Below is a small trained network, with its code and all its weights. Each question gives an input and a class and asks what happens when units are switched off, that is, made to give their printed mean instead of their output.

import numpy as np


def w(rows, s, z=0):
    codes = np.array(rows[::2]) - 128.0
    scale = np.full(codes.shape[1], s)
    scale[-1] = z or s
    return codes * scale


def norm(h):
    return h / np.sqrt((h * h).mean(-1, keepdims=True) + 1e-5)


def f(y):
    return y / 2 * (1 + np.tanh(0.7978845608 * (y + 0.044715 * y**3)))


def log_softmax(a):
    a = a - a.max(-1, keepdims=True)
    return a - np.log(np.exp(a).sum(-1, keepdims=True))


def net(x, mask):
    res = np.array(x, float).reshape(1, 5) / 4 @ E
    u = 0
    for l in range(2):
        y = f(norm(res) @ A[l][:, :-1].T + A[l][:, -1])
        res = res + np.where(mask[u : u + 3], y, B[l][:, -1]) @ B[l][:, :-1]
        u += 3
    return log_softmax(norm(res)[-1] @ U[:, :-1].T + U[:, -1])


A, B = {}, {}
E = w([
[130,129,121],'x0',
[71,14,227],'x1',
[139,131,137],'x2',
[64,224,214],'x3',
[252,119,201],'x4',
],0.0031)
A[0] = w([
[161,32,49,7],'L0N0',
[199,43,57,2],'L0N1',
[254,114,183,47],'L0N2',
],0.0086,0.0025)
B[0] = w([
[1,188,240,222],'L0N0',
[158,230,214,229],'L0N1',
[181,50,2,251],'L0N2',
],0.0071,0.0027)
A[1] = w([
[72,34,47,252],'L1N0',
[100,1,214,108],'L1N1',
[246,117,190,140],'L1N2',
],0.0078,0.0039)
B[1] = w([
[195,72,76,254],'L1N0',
[166,255,77,227],'L1N1',
[82,125,200,216],'L1N2',
],0.0097,0.0032)
U = w([
[147,149,131,202],'0',
[72,175,206,154],'1',
[224,244,56,76],'2',
[128,118,127,186],'3',
[112,15,100,156],'4',
[97,71,148,24],'5',
[44,2,178,4],'6',
],0.011,0.013)

Each question gives the input, the list of numbers given to net, and the class t.
The units are the neurons (one row each of A and B). Each row of codes is followed by its name. A weight is (code - 128) times the scale printed after its matrix; where a second scale follows, it is the last column's (A, B and U).
mask holds one flag per neuron, layer by layer. A switched-off neuron (its flag False) gives its mean, the last column of its row in B, instead of its output. The means were averaged over made-up inputs and are rounded, as every weight is.
A unit's drop is (log p(t) with every unit on - log p(t) with that unit switched off) / (log p(t) with every unit on - log p(t) with every unit switched off).
The circuit of an input: a set's keep is (log p(t) with only the set's units on - log p(t) with every unit switched off) / (log p(t) with every unit on - log p(t) with every unit switched off). Starting from all 6 units, units are removed one at a time, each time the one whose removal leaves the highest keep (on an exact tie, the one counted first), for as long as the keep stays at least 0.8.
units of the circuit, in order: the units of the circuit, biggest drop first
most important unit: the unit with the biggest drop
top k neurons: the k neurons with the biggest drops, biggest first
drop when u is switched off: that unit's drop, to one decimal
input [-4,1,-4,5,-7], class 4: most important unit -> L0N1
input [-2,-5,6,-1,-7], class 4: top 3 neurons -> L0N1, L1N1, L1N0
input [0,4,6,3,8], class 4: units of the circuit, in order -> L0N2, L0N1
input [4,-3,-4,-7,6], class 1: top 4 neurons -> L0N1, L0N0, L1N2, L1N0
input [-3,-2,-1,6,7], class 4: units of the circuit, in order -> L1N1, L0N2, L0N1
input [3,1,2,4,-6], class 4: top 3 neurons -> L0N1, L0N0, L1N1
input [0,-2,7,-8,-8], class 1: units of the circuit, in order -> L0N0, L0N2
input [-5,8,-4,1,4], class 2: top 2 neurons -> L1N1, L0N1
input [3,6,5,-7,2], class 1: units of the circuit, in order -> L0N1, L0N0
input [-3,1,2,-2,6], class 4: top 2 neurons -> L0N2, L1N1
input [-6,-4,5,5,-7], class 4: units of the circuit, in order -> L0N1, L1N1
input [-1,-6,4,-7,5], class 1: top 2 neurons -> L0N1, L1N2
input [-3,4,-1,2,6], class 4: top 3 neurons -> L0N2, L0N0, L0N1
input [-2,1,2,-1,-6], class 4: units of the circuit, in order -> L1N1
input [-2,1,-1,-1,-6], class 4: top 2 neurons -> L1N1, L1N0
input [-2,8,7,-1,-5], class 2: top 2 neurons -> L1N1, L0N2
input [-3,8,-5,3,4], class 2: top 2 neurons -> L1N1, L0N1
input [7,-5,-1,-7,1], class 1: drop when L1N0 is switched off -> 0.1
input [1,7,-2,-8,1], class 1: drop when L0N1 is switched off -> 0.6
input [4,-2,-3,0,-5], class 4: drop when L0N2 is switched off -> 0.0
input [-2,3,-3,1,7], class 4: most important unit -> L0N2
